In the rows, 128 means zero.
Here are made-up objects, facts about them, and rows of numbers that follow some of those facts. Name the object behind each unnamed row.

Some facts about the objects:
φ: points at; ω: refers to; η: is of sort
batrir | η 248
biskos | ω mepefem | η 160
boklem | ω pevom | η 583
brabrofin | ω disu | η 583
bradrol | φ kibur,trumom,miga,siplo | ω nuvegen | η 583
brapok | ω griguga | η 248
brede | η 433
brekli | ω vifla | η 160
brurak | ω gisor | η 160
bubavor | ω miklus | η 916
bufi | η 160
bugun | ω zosur | η 248
bukir | ω grunis | η 160
disu | η 315
dradol | η 248
dralu | φ gefas,pilapin | η 583
dreruk | ω klesar | η 583
drustor | ω brapok | η 583
druvun | ω nosti | η 160
dusan | ω sabrin | η 160
fabren | ω kapu | η 433
fetrom | ω samam | η 583
fiklal | ω brurak | η 160
flaflur | η 583
flogur | η 433
flozin | ω sizim | η 173
fuper | η 173
gebrum | φ zosur,dreruk | η 160
gefas | ω pover | η 315
giplo | φ disu,grostar,tagaskol | ω kibur | η 433
gisor | η 173
gragros | φ batrir,klosi,vufe,fuper | ω skebras | η 916
graplas | η 160
griguga | ω bubavor | η 248
grivim | ω monozas | η 173
grostar | ω naklegras | η 160
groston | η 173
grunis | ω subrin | η 248
kapu | ω zepakas | η 916
kebigu | φ grunis | ω lovin | η 583
kibur | ω tropadri | η 583
klesar | η 173
klidun | ω ladrir | η 583
kligem | ω biskos | η 916
klosi | η 583
ladrir | ω flogur | η 433
lastas | φ pepul,pilapin | η 433
latas | ω fabren | η 583
lilifes | η 583
lisin | ω tasagon | η 315
litrom | η 433
lolen | ω dreruk | η 248
lovin | φ sakasu,pokle | η 583
lunim | η 433
makligrok | φ trunol,graplas | η 160
mepefem | φ sketalas | η 916
mevigrin | ω brede | η 433
midin | ω nugrek | η 248
midruril | ω pluklok | η 315
miflun | φ pover,skovir,pilapin,skugrum,fabren | ω rusteze | η 173
miga | ω treler | η 583
miklus | ω ragrek | η 315
monozas | ω plizigro | η 173
nadu | φ lilifes,bufi,midruril,pevom | ω miga | η 583
naklegras | ω grivim | η 160
niflun | ω flozin | η 583
nofeplu | ω bugun | η 315
nosti | η 248
nubrutral | φ boklem,voba | η 583
nugrek | η 583
nula | ω tadas | η 315
nuvegen | ω trigra | η 583
pasku | φ trumom,miga | η 173
pepon | ω grostar | η 916
pepul | ω plesto | η 315
pevom | ω nula | η 583
pigu | η 248
pilapin | η 248
plerim | η 173
plesto | η 583
plizigro | η 583
ploges | φ kibur | η 160
plopul | η 173
plubrul | ω niflun | η 173
pludo | η 916
pluklok | ω sakasu | η 160
plute | φ klosi | η 583
pokle | ω stoza | η 583
pover | ω kebigu | η 315
ragrek | η 916
rebrek | φ bukir,trunol | η 160
ribol | ω lolen | η 583
rotru | ω pepul | η 583
rusteze | ω plute | η 160
sabrin | ω kligem | η 433
sakasu | ω ploges | η 173
samam | φ stubren,nosti | η 315
satrin | φ graplas | η 583
seskin | η 583
sigrul | φ lisin | η 160
siplo | ω fetrom | η 173
sizim | ω teken | η 315
skebras | ω mevigrin | η 160
sketalas | ω tuzol | η 583
skimok | φ disu,litrom,skugrum | ω boklem | η 248
skirer | ω latas | η 160
skovir | η 160
skugrum | η 916
stasun | η 173
stoza | ω klidun | η 583
stubren | η 160
stuste | ω siplo | η 173
subrin | ω lisin | η 160
suski | ω skugrum | η 916
suto | φ dradol | η 433
tadas | φ plerim,zepakas,fiklal,litrom,lunim | ω pepon | η 315
tagaskol | η 248
tasagon | ω giplo | η 916
teken | ω pasku | η 583
terokik | φ flaflur,mevigrin,seskin | η 160
treler | ω brekli | η 916
trevogrem | ω fiklal | η 160
trigra | φ bufi | η 173
tropadri | φ kligem | ω druvun | η 583
tropo | ω dusan | η 248
trugrago | ω sketalas | η 916
trumom | ω voba | η 583
trunol | ω stasun | η 916
tuplur | ω tropo | η 583
turen | φ groston,pepon,lisin,plubrul | η 248
tustin | φ plopul,pludo | η 433
tuzol | ω pokle | η 583
vetur | ω trugrago | η 173
vifla | φ batrir | η 315
voba | η 315
vufe | ω nadu | η 173
zepakas | η 583
zosur | η 173
zunis | ω trunol | η 173
zuse | ω plubrul | η 583

Some objects and their rows:
[ 99 145  73 184 159 154 124 153 159 112 111 127 164 193 150 117 145  97
 155 116 135 156 121 172 137 143  97 123  97  67 147  96  83  99 113 143
 147] -> kibur
[156 130  83  89 135 111 115 124 141 127 119  79 104 123 138 162 122 150
  99 145 135 128 126 140 142  59 166  91 153 102 130 120  82  71 145 160
 136] -> brekli
[125 154 131 134 117 108 138 130 132 104 132 125 124 111  97 124 138 166
 128 123 158 133 102 123  93 167 134 121 142 139 172 114 129 127 152 144
 114] -> tustin
[133 127 103 103 164 118 112 136 132 133 123 122 134 121 133 136 132 104
 132 133 140 142 141 145 125 122 130 111 128 100 126 140 129 109 145 133
 140] -> stuste
[126 148 118 138 143 117 140 132 124 122 120 119 117 104 109 143 153 165
 117 106 154 158  99 125  80 146 128 147 140 129 143 136 132 138 160 144
 119] -> tagaskol
[133 127 103 102 163 118 112 136 133 134 123 120 130 120 131 136 132 105
 132 132 139 142 139 145 125 121 131 112 130 101 124 141 129 108 145 133
 139] -> fetrom
[106 153 126 119 196  79 121 156 142 123  65 132 115  96 160 139 138 121
 141 184 121 153 134 206 127 110 150  46  99 124 105 133 190 157 166  74
 163] -> sizim
[144 110  98  84 159 121 108 149 125 132 122 130 147 119 139 127 119  98
 105 137 131 141 147 129 124 138 134 123 121 106 128 135 131 115 147 134
 164] -> boklem
[139 129 138 128 104 134 188 100 110 119 131 118  73 120  99 153 123 131
 110  86 137 171 111 143  90 155 142 115 132 117 174 128 145 143 125 113
 106] -> bufi
[133 127 104 104 163 118 112 137 133 134 123 122 134 121 133 135 133 103
 131 132 139 142 141 145 124 122 129 112 128 100 126 140 129 109 146 133
 140] -> rotru
[128 146 120 137 133 112 132 132 124 127 124 117 104 105 106 136 149 161
 112 100 148 155 103 137  82 149 126 144 137 129 153 135 133 137 153 139
 112] -> zosur
[128 136 103 112 167 118 102 135 136 124 134 122 138 137 137 130 130 102
 131 126 139 153 140 143 126 120 124 109 127 103 129 138 116 110 142 123
 140] -> bukir
[153  94  99  73 147 129 123 147 114 130 124 135 140 123 139 125 104  86
  86 133 123 149 151 122 126 150 139 124 114 106 137 132 136 122 140 127
 175] -> pevom
[121 168  95 148 156 132 107 149 150  92  99 128 209 172 193 107 135  94
 165  91 108 111 166 194  83 133 122 152 113  90 174 123  63  80 112 123
 115] -> lisin
[127 122  96 104 159 122 108 148 139 146 120 122 124 129 126 138 133 100
 133 140 145 132 131 155 137 123 127 109 127  93 119 132 126 112 148 138
 144] -> siplo
[127 134 109 106 170 109 114 141 134 131 110 124 130 114 140 137 134 107
 133 144 136 145 139 157 124 120 133  98 122 106 122 139 142 119 150 121
 145] -> zuse
[131 136 114  99 147 113 121 134 141 109 131 130 152 126 121 125 120 111
 150 156 151 119 137 128 132 141 142  90 137 112 145 120 126  99 145 138
 141] -> kebigu

Name these rows:
No name comes twice in this set of rows, the named rows included.
[105 174  88 184 184 150 157 119 154  47 120 137 232 179 165 121 139 115
 182 136 147 163 137 110 115 148 122 114 118  90 159  99  82  79 118 144
 154] | giplo
[162 123 108  78  96 127 172  94 135  98 134  92  96 141 124 166  86 123
 116 156 136 122 134 131 159  85 190  44 155 100 166  96  94  67 118 139
 133] | nadu
[134 125 101 103 175 116 107 132 135 132 125 115 127 112 134 139 128 106
 134 142 135 138 136 145 129 123 134 105 138  97 115 145 134  94 140 138
 138] | fabren
[124 140 108 100 167 107  76 132 137 127 156 123 130 145 134 127 121 102
 121 126 147 160 136 133 130 114 123  95 136 119 123 143 109 121 154 106
 140] | trunol
[127 148 118 137 141 115 136 131 124 124 123 116 106 103 106 141 152 166
 114 103 151 155  97 130  81 146 129 147 140 129 146 137 132 138 157 142
 114] | zepakas
[114 147 120 117 185  91 120 151 138 126  82 130 120 103 151 138 138 119
 137 167 127 152 134 187 123 115 143  68 108 119 113 134 173 146 161  92
 156] | teken
[133 127 100  97 168 117 109 136 134 133 125 119 127 118 132 139 130 102
 135 135 139 136 139 145 130 116 136 110 132  98 121 142 128 103 144 133
 138] | latas
[119 117  94 114 142 130 112 162 145 158 115 125 115 138 115 135 135 110
 130 141 154 127 113 163 140 135 117 112 124  92 118 118 124 122 152 146
 147] | trumom
[126 163 125 128 115  81 126 133 128  92 133 122 115  90  75 107 163 167
 132 126 160 144 120 107 117 155 135 129 115 134 197 107 144 125 145 157
 112] | plute
[135 124 111 100 161 119 109 132 133 146 122 122 145 119 132 139 134 106
 132 129 149 147 150 147 126 121 121 108 130  96 131 140 131 109 151 136
 137] | vetur
[115 161 125 134 143  97  81 127 131 119 169 117  97 140 108 125 134 156
  97  93 158 181  95 124  93 137 115 121 145 153 147 140 105 152 165 103
 114] | graplas

The same objects again, as new rows of numbers:
Named rows:
[135 124 116 132 128 119 115 134 127 151 112 141 100 129  87  92 116 139
 103 121 114 135 135 154 126 133  95 112 143 149 125  63 136] -> midruril
[125 132 131 143 119 133 123 131 129 134 127 128 115 127 139 132  99 127
 126 136 131 138 115 128 123 132 130 130 112 140 129 118 126] -> batrir
[ 99  94 142 141 125 130 136 143 123 107 127 119 135  91 148 140 120 124
 175 125 142 125 215  95 109 122 139 128 143 140 121 141 126] -> terokik
[119 122 132 149 123 112 121 120 135 136 126 123 132 156 144 135 106 117
 136 153 129 128  49 101 150 120 148 159  96 121 126 150 110] -> disu
[135 141 120 115 130 138 123 131 124 129 130 129 145 125 122 123 151 124
 130 102 127 120 139 118 145 127 128 121 140 112 128 138 134] -> lastas
[129 139 134 152 131 123 124 125 143 127 135 122 122 154 154 137 109 140
  96 131 125 136  99 145 137 135 142 137 116 127 134 141 115] -> fabren
[134 151 129 128 126 123 128 132 130 104 124 123 114 112 137 120 123 111
 101 154 119 119 116 160  99 117 162 115 114 162 130  79  90] -> miga
[137 153 132 133 138 178 130 138  77 124 121 139 154 100 103 147 112 125
 191 146 156 120  91 108 145 164 114 159 138  92 110 162  91] -> plute
[ 91  77  83 147 144  57 101 125 169 156 122 129 182 105 154 112 100  81
 207 105 103 131  31 115 188  68 196 105 133 176 120 127  86] -> nugrek
[132 133 116 153 140 127 141 134 142 115 140 128 128 130 139 141 133 151
  98  91 124 144 156 151 138 147 117 128 151 120 138 140 131] -> skirer
[127 135 132 133 130 125 120 122 131 138 122 127 114 150 139 126 110 130
 105 135 126 127 102 139 134 132 138 130 114 127 129 122 130] -> pilapin
[129 128 127 130 128 129 128 129 129 127 131 128 132 128 127 128 133 130
 130 122 128 129 134 126 130 129 124 129 132 127 129 133 128] -> nula
[128 155 115 133 134 135 131 137 131 112 122 126  96 106 159 126 108 127
  77 119 118 136 143 174 115 132 161  97 119 155 136  79 120] -> vufe
[143 126 128 113 143 136 110 121 126 162 123 139 130 134 131 143 111 152
 143  85 131 114 183 196 101 144  99  93 167 151 130  96 139] -> rotru
[129 128 129 128 126 129 128 129 130 127 131 127 133 128 127 129 131 129
 132 124 128 129 133 125 127 128 126 129 131 127 128 134 127] -> grivim
[123 142 126 102 127 134 127 126 105 112 113 125 131 103 131 125 129  90
 149 164 130 104  83 112 122 108 172 127 101 133 120 108  99] -> ragrek
[125 142 114 108 137 134 137 128 107 112 111 130 118 103 130 126 131 106
 123 136 125 112 110 132 129 122 161 120 119 126 125  99 113] -> miklus

Which object is each row?
No name comes twice in this set of rows, the named rows included.
[ 96  75  57 159 166  55 118 130 173 155 119 138 156 105 155 116 105 117
 157  53  94 147  80 156 202  94 172  92 167 162 131 110 115] | midin
[143 154 106 136 172 170 143 135  83 128 113 147 127 122 105 143 126 163
 122  92 142 126 124 160 171 190  96 142 174  66 122 147 122] | miflun
[127 141 100 114 148 132 145 131 109 113 110 134 105 104 131 128 134 124
  98 108 120 120 135 152 135 135 146 113 135 120 131  90 128] | drustor
[139 129 154 100 121 137  93 116 122 163 125 129 156 133 132 140 106 116
 192 139 141  97 135 157  88 118 122 107 133 164 119 114 110] | plesto
[135 143 127 140 159 162 140 130  85 125 113 142 126 122 109 147 103 150
 147 140 148 124  95 147 148 177 109 154 148  86 116 148 102] | rusteze
[138 147 160 101 100 142 117 127 129 118 138 115 134 130 126 120 147 109
 129 163 134 114 150 105  89 109 134 123 103 142 127 128 128] | klesar
[127 139 148 148 121 124 114 123 142 127 135 118 135 155 155 136 105 122
 121 159 131 127  73 124 131 122 155 144  98 134 129 149 101] | zepakas
[135 127 134 154 129 124 126 127 128 130 130 131 128 138 120 140 106 140
 137 141 131 130 106 150 116 142 113 146 135 140 127 120 100] | kibur
[127 129 142 122 116 130 119 126 128 128 132 123 146 128 127 127 131 111
 157 153 134 119 109 103 121 114 138 137 113 134 123 142 114] | plizigro

The same objects again, as new rows of numbers:
Named rows:
[139 104 143 126 126 148 120 130 122 139 118 116 115 125 115 132 118 142
 130 129 134 114 142 119 120 122 128 150 119 124 112 102 115 119 136 125] -> miga
[144 102 138 112 114 122 122 122 132 128 106 108 104 118 139 120 109 153
 145 120 123 142 147 115 132 132 127 146 112 134 107 101 120 124 139 111] -> gefas
[147 118 152 162 120 136 125 131 136 145 124 107 136 153 110 121 123 133
 129 132 123  99 149 135 115 132 125 155 143 130 115  95 127 128 142 126] -> nadu
[146 105 131 118 129 132 113 121 113 131 114 117 103 120 122 125 115 146
 129 118 139 129 130 110 127 130 126 142 119 130 110 114 117 125 141 123] -> pepul
[133  85 114 131 107 120 121 126 113 105  91 121  63 124 119 130 148 169
 146 104 177  98 108  93 140 140 102 143 165 126 114  99 115 137 134 102] -> kligem
[140 121 154 141 111 116 131 131 156 134 112  90 130 152 127 120 112 135
 135 130 114 108 152 138 119 130 126 160 146 140 112  94 128 126 138 115] -> bradrol
[133  85 123 144 114 143 122 124 122 118 126 145 120 150 115 127  90 113
 137 121 126  79 172  95 144 134  99 163 126 139  85 140 140 127  87 111] -> tuzol
[137 104 148 119 116 136 127 129 139 139 112 105 114 123 129 127 116 152
 142 128 119 128 155 126 124 122 129 154 115 123 110  90 117 118 138 117] -> trumom
[142 116 130 136 147 139 107 125 104 136 125 123 115 143  97 130 117 121
 108 122 153  96 113 109 114 130 124 147 138 137 115 129 119 125 136 140] -> ragrek
[146 104 131 118 128 135 113 121 112 129 114 118 103 120 123 126 114 144
 131 118 138 129 130 109 127 131 126 142 117 131 111 113 117 125 140 123] -> fabren
[150 139 135 172  88 149 123 164 112 131  45 136 129 134 120 143  82 118
 136 190 155  93 125  89 108 189 163 135 101 149 109 118  97 135 122 107] -> ladrir
[142 115 139 129 131 123 120 126 127 135 116 108 116 140 116 123 112 133
 124 122 134 114 130 119 119 131 126 151 131 139 112 113 121 123 137 127] -> bugun
[152 127 147 139 139 119 119 120 134 143 121  97 137 156 111 126 104 125
 114 125 131 118 136 135 107 137 127 154 129 154 106 118 133 127 125 136] -> sigrul
[137 104 136 158 139  98 141 131 107 171 131 148 107 130  98  82 129 153
 145 115 129 147 129  92 133 146 119 155  89 142 118 117 112 123 153 142] -> pludo
[138 112 145 124 113 113 130 127 145 133 107  99 117 139 133 118 106 142
 141 127 118 126 149 124 125 132 126 154 124 142 108 101 123 122 135 112] -> skirer
[157 121 120  94 167 129 106 115  97 140 120 116 114 127 109 136  90 112
  99 122 152 131 118 105 101 128 134 144  93 149 108 145 124 109 118 144] -> zosur
[141 109 134 110 136 125 128 139 115 138 116 115 101 119 122 128 111 130
 125 125 139 120 138 111 106 123 126 157 123 123 118 113 124 110 140 123] -> batrir

Rows to name:
No name comes twice in this set of rows, the named rows included.
[127  65 118 134 124 141 121 110 126 114 157 149 118 156 113 121  93 112
 138  96 116  74 188  97 158 114  78 174 134 137  76 147 157 123  74 112] | trugrago
[143 102 153 135 115 146 129 130 137 148 119 112 121 120 125 122 124 158
 147 131 114 131 166 129 125 123 128 154 108 117 113  79 118 120 142 119] | midruril
[146 119 142 134 112 102 124 123 146 124 107  93 119 147 137 114 106 137
 138 121 118 123 142 128 126 140 124 151 144 147 109 106 131 131 140 110] | miflun
[139 105 141 105 115 116 140 141 136 135 105 107 103 117 141 123 102 139
 145 131 121 132 158 115 112 127 126 160 112 128 114 101 128 108 136 107] | vufe
[152 142 129 178 102 160 113 163  93 133  52 146 129 136 105 147  87 110
 121 188 170  80 109  84 104 189 163 132 107 146 112 129  94 136 124 119] | flogur
[149 109 143 117 143 139 116 118 119 148 120 112 121 126 112 132 108 141
 121 124 137 138 140 123 112 128 129 148  97 139 106 112 120 119 124 138] | groston
[143 119 132 162  97 146 123 149 117 126  74 140 126 141 118 138  85 116
 137 165 144  88 143  92 122 169 140 145 110 145 100 125 113 132 108 108] | stoza
[ 45  65 197  97 181 135 119  76 140 142  88  38 108 182  91 101 137 178
 161 100 161 177  53  95 101 138 135 135 101 168 129  69 159 130 141 222] | grunis
[139 104 142 125 127 147 119 129 123 140 120 114 114 124 114 132 119 144
 128 127 134 115 141 120 120 121 128 151 120 123 114 100 114 119 138 127] | siplo

